Below are the code and all the weights of a small trained network. Each question names an input and a class and asks about switching units off, where a switched-off unit gives its printed mean instead of its output.

import numpy as np


def w(rows, s, z=0):
    codes = np.array(rows[::2]) - 128.0
    scale = np.full(codes.shape[1], s)
    scale[-1] = z or s
    return codes * scale


def f(y):
    return np.maximum(y, 0)


def log_softmax(a):
    a = a - a.max(-1, keepdims=True)
    return a - np.log(np.exp(a).sum(-1, keepdims=True))


def net(x, mask):
    res = np.array(x, float).reshape(1, 8) / 4 @ E
    y = f(res @ A[0][:, :-1].T + A[0][:, -1])
    res = res + np.where(mask, y, B[0][:, -1]) @ B[0][:, :-1]
    return log_softmax(res[-1] @ U[:, :-1].T + U[:, -1])


A, B = {}, {}
E = w([
[125,24,116,121,193],'x0',
[183,120,24,119,85],'x1',
[143,171,117,113,194],'x2',
[218,107,202,110,117],'x3',
[132,126,125,139,130],'x4',
[127,128,126,128,125],'x5',
[155,127,127,249,156],'x6',
[131,127,128,130,130],'x7',
],0.011)
A[0] = w([
[204,120,44,143,79,76],'neuron 1',
[117,35,106,91,181,98],'neuron 2',
[48,145,70,226,139,111],'neuron 3',
[60,103,214,137,87,198],'neuron 4',
[157,103,61,99,80,50],'neuron 5',
[206,117,146,202,123,84],'neuron 6',
[129,60,122,131,169,3],'neuron 7',
[72,114,75,95,152,62],'neuron 8',
[155,172,120,139,211,159],'neuron 9',
[132,194,138,113,81,63],'neuron 10',
[249,113,204,164,130,55],'neuron 11',
[217,103,176,64,95,159],'neuron 12',
[105,125,133,47,101,142],'neuron 13',
[116,44,143,209,18,200],'neuron 14',
],0.011,0.0062)
B[0] = w([
[49,133,226,165,235,214],'neuron 1',
[151,241,159,219,15,211],'neuron 2',
[106,64,190,17,59,223],'neuron 3',
[148,134,107,154,236,237],'neuron 4',
[151,98,219,164,245,184],'neuron 5',
[159,51,178,89,74,212],'neuron 6',
[116,183,200,194,36,163],'neuron 7',
[85,143,174,78,104,165],'neuron 8',
[219,172,12,77,149,195],'neuron 9',
[108,178,168,200,75,182],'neuron 10',
[57,47,129,100,72,239],'neuron 11',
[26,101,70,153,100,254],'neuron 12',
[255,93,128,74,124,204],'neuron 13',
[222,156,22,116,151,254],'neuron 14',
],0.0076,0.0098)
U = w([
[132,94,141,139,110,255],'0',
[188,79,173,86,84,187],'1',
[25,26,170,60,35,38],'2',
[129,209,200,252,4,44],'3',
[104,84,235,186,255,45],'4',
[141,108,108,143,108,178],'5',
[249,116,49,102,127,46],'6',
[133,92,126,137,108,162],'7',
],0.0097,0.0099)

Each question gives the input, the list of numbers given to net, and the class t.
The units are the neurons (one row each of A and B). Each row of codes is followed by its name. A weight is (code - 128) times the scale printed after its matrix; where a second scale follows, it is the last column's (A, B and U).
mask holds one flag per neuron, in row order. A switched-off neuron (its flag False) gives its mean, the last column of its row in B, instead of its output. The means were averaged over made-up inputs and are rounded, as every weight is.
A unit's drop is (log p(t) with every unit on - log p(t) with that unit switched off) / (log p(t) with every unit on - log p(t) with every unit switched off).
The circuit of an input: a set's keep is (log p(t) with only the set's units on - log p(t) with every unit switched off) / (log p(t) with every unit on - log p(t) with every unit switched off). Starting from the 12 units with the biggest drops (on a tie, the unit counted first), units are removed one at a time, each time the one whose removal leaves the highest keep (on an exact tie, the one counted first), for as long as the keep stays at least 0.8.
circuit, biggest first: the units of the circuit, biggest drop first
unit that matters most: the unit with the biggest drop
top k neurons: the k neurons with the biggest drops, biggest first
input [-6,3,1,-8,-4,3,4,6], class 2: unit that matters most => neuron 3
input [-6,-7,2,7,-4,2,3,-7], class 0: circuit, biggest first => (neuron 3; neuron 2; neuron 11)
input [6,-7,-8,-2,8,-8,3,4], class 5: top 3 neurons => (neuron 14; neuron 1; neuron 4)
input [7,3,5,6,-3,-7,-4,4], class 3: top 2 neurons => (neuron 2; neuron 7)
input [-5,-2,-7,1,-1,-3,2,-4], class 6: circuit, biggest first => (neuron 14; neuron 1)
input [-6,-6,-7,6,-8,-4,3,-8], class 0: circuit, biggest first => (neuron 4; neuron 14; neuron 11)
input [-2,5,-2,-6,0,1,-8,4], class 1: top 2 neurons => (neuron 13; neuron 12)
input [7,2,5,6,5,-2,2,3], class 3: top 3 neurons => (neuron 2; neuron 7; neuron 3)
input [-4,8,3,-1,5,8,0,-3], class 4: circuit, biggest first => (neuron 1; neuron 5)
input [-1,-3,-7,-6,-2,1,8,-2], class 1: circuit, biggest first => (neuron 3; neuron 14)
input [6,2,1,0,5,-3,3,4], class 3: circuit, biggest first => (neuron 2; neuron 7)
input [-8,-3,5,6,-6,-5,-5,-1], class 3: top 2 neurons => (neuron 10; neuron 3)
input [-1,-8,4,8,-8,7,-5,-5], class 2: top 2 neurons => (neuron 12; neuron 11)
input [1,-1,3,7,-4,-6,2,1], class 2: circuit, biggest first => (neuron 11; neuron 12)
input [5,7,5,6,-3,4,3,-6], class 4: circuit, biggest first => (neuron 1)
input [-7,8,-8,6,0,1,-3,-5], class 4: top 2 neurons => (neuron 1; neuron 5)
input [4,0,-7,4,-1,0,1,-5], class 6: top 3 neurons => (neuron 14; neuron 1; neuron 3)
input [5,-1,-1,8,-2,4,7,3], class 2: top 2 neurons => (neuron 11; neuron 6)
input [-5,4,2,-5,2,-4,8,4], class 1: top 2 neurons => (neuron 3; neuron 12)
input [-6,2,-4,7,-3,4,-6,5], class 2: unit that matters most => neuron 12
input [3,-2,-5,7,-4,-5,-1,-4], class 2: top 3 neurons => (neuron 11; neuron 12; neuron 9)
input [0,6,-3,1,3,-3,0,4], class 4: circuit, biggest first => (neuron 1; neuron 5)
input [-5,2,-5,-4,-4,-6,7,5], class 1: top 3 neurons => (neuron 3; neuron 14; neuron 12)
input [-2,-3,1,-2,-2,-2,5,-1], class 1: circuit, biggest first => (neuron 3; neuron 12)
input [6,-7,-6,1,5,8,-8,4], class 1: top 2 neurons => (neuron 13; neuron 1)
input [-3,-7,8,5,1,8,-3,3], class 5: top 2 neurons => (neuron 1; neuron 9)
input [0,-8,0,1,-1,-2,-4,-2], class 4: circuit, biggest first => (neuron 4)
input [0,5,-4,-3,-4,4,7,3], class 1: circuit, biggest first => (neuron 3; neuron 12)
